Below is a small trained network, with its code and all its weights. Each question gives an input and a class and asks what happens when units are switched off, that is, made to give their printed mean instead of their output.

import numpy as np


def w(rows, s, z=0):
    codes = np.array(rows[::2]) - 128.0
    scale = np.full(codes.shape[1], s)
    scale[-1] = z or s
    return codes * scale


def f(y):
    return np.maximum(y, 0)


def log_softmax(a):
    a = a - a.max(-1, keepdims=True)
    return a - np.log(np.exp(a).sum(-1, keepdims=True))


def net(x, mask):
    res = np.array(x, float).reshape(1, 6) / 4 @ E
    y = f(res @ A[0][:, :-1].T + A[0][:, -1])
    res = res + np.where(mask, y, B[0][:, -1]) @ B[0][:, :-1]
    return log_softmax(res[-1] @ U[:, :-1].T + U[:, -1])


A, B = {}, {}
E = w([
[92,138,45,181,198],'x0',
[66,152,123,2,167],'x1',
[124,125,128,127,127],'x2',
[87,139,237,162,207],'x3',
[125,127,127,129,127],'x4',
[135,135,128,128,129],'x5',
],0.013)
A[0] = w([
[98,120,183,198,203,5],'neuron 0',
[95,157,90,149,176,169],'neuron 1',
[122,132,162,71,133,79],'neuron 2',
[100,74,125,125,122,103],'neuron 3',
[152,121,78,51,64,31],'neuron 4',
[144,113,198,84,156,141],'neuron 5',
[88,152,98,140,191,13],'neuron 6',
[108,93,151,87,112,83],'neuron 7',
[102,162,232,48,165,101],'neuron 8',
[92,137,112,132,172,23],'neuron 9',
[84,148,76,63,154,4],'neuron 10',
[92,135,79,50,173,130],'neuron 11',
[178,123,38,178,115,93],'neuron 12',
[170,115,184,102,2,121],'neuron 13',
[154,89,180,193,106,63],'neuron 14',
],0.013,0.011)
B[0] = w([
[231,98,179,149,97,195],'neuron 0',
[143,82,143,148,52,208],'neuron 1',
[103,122,77,152,114,169],'neuron 2',
[134,115,119,136,149,128],'neuron 3',
[104,198,192,88,182,186],'neuron 4',
[84,150,87,124,145,203],'neuron 5',
[65,174,162,88,209,158],'neuron 6',
[97,128,99,152,120,154],'neuron 7',
[74,134,72,133,139,247],'neuron 8',
[97,159,140,93,178,143],'neuron 9',
[252,50,157,182,73,169],'neuron 10',
[158,133,200,119,177,218],'neuron 11',
[85,62,85,158,61,231],'neuron 12',
[196,128,183,143,115,225],'neuron 13',
[67,189,172,94,181,186],'neuron 14',
],0.015,0.014)
U = w([
[198,73,182,132,93,141],'0',
[101,177,200,101,184,208],'1',
[75,99,4,124,120,4],'2',
],0.016,0.0043)

Each question gives the input, the list of numbers given to net, and the class t.
The units are the neurons (one row each of A and B). Each row of codes is followed by its name. A weight is (code - 128) times the scale printed after its matrix; where a second scale follows, it is the last column's (A, B and U).
mask holds one flag per neuron, in row order. A switched-off neuron (its flag False) gives its mean, the last column of its row in B, instead of its output. The means were averaged over made-up inputs and are rounded, as every weight is.
A unit's drop is (log p(t) with every unit on - log p(t) with that unit switched off) / (log p(t) with every unit on - log p(t) with every unit switched off).
unit that matters most: the unit with the biggest drop
top k neurons: the k neurons with the biggest drops, biggest first
drop when u is switched off: that unit's drop, to one decimal
input [-1,5,4,8,2,-1], class 2: unit that matters most -> neuron 8
input [5,0,3,2,-2,7], class 0: top 3 neurons -> (neuron 1; neuron 14; neuron 4)
input [8,5,2,-2,0,3], class 0: top 2 neurons -> (neuron 10; neuron 1)
input [1,8,3,-8,5,5], class 0: top 2 neurons -> (neuron 10; neuron 14)
input [-2,1,0,6,8,-5], class 2: top 2 neurons -> (neuron 8; neuron 11)
input [5,4,-6,-1,-1,-3], class 0: top 2 neurons -> (neuron 10; neuron 1)
input [0,8,3,6,-3,-6], class 2: top 2 neurons -> (neuron 8; neuron 2)
input [-5,5,-5,1,-2,-2], class 2: top 2 neurons -> (neuron 8; neuron 2)
input [-5,5,-3,5,-2,5], class 2: drop when neuron 3 is switched off -> 0.0
input [-6,1,1,-6,6,-3], class 1: drop when neuron 12 is switched off -> 0.2
input [-2,4,-1,-7,-1,-2], class 1: drop when neuron 4 is switched off -> 2.8
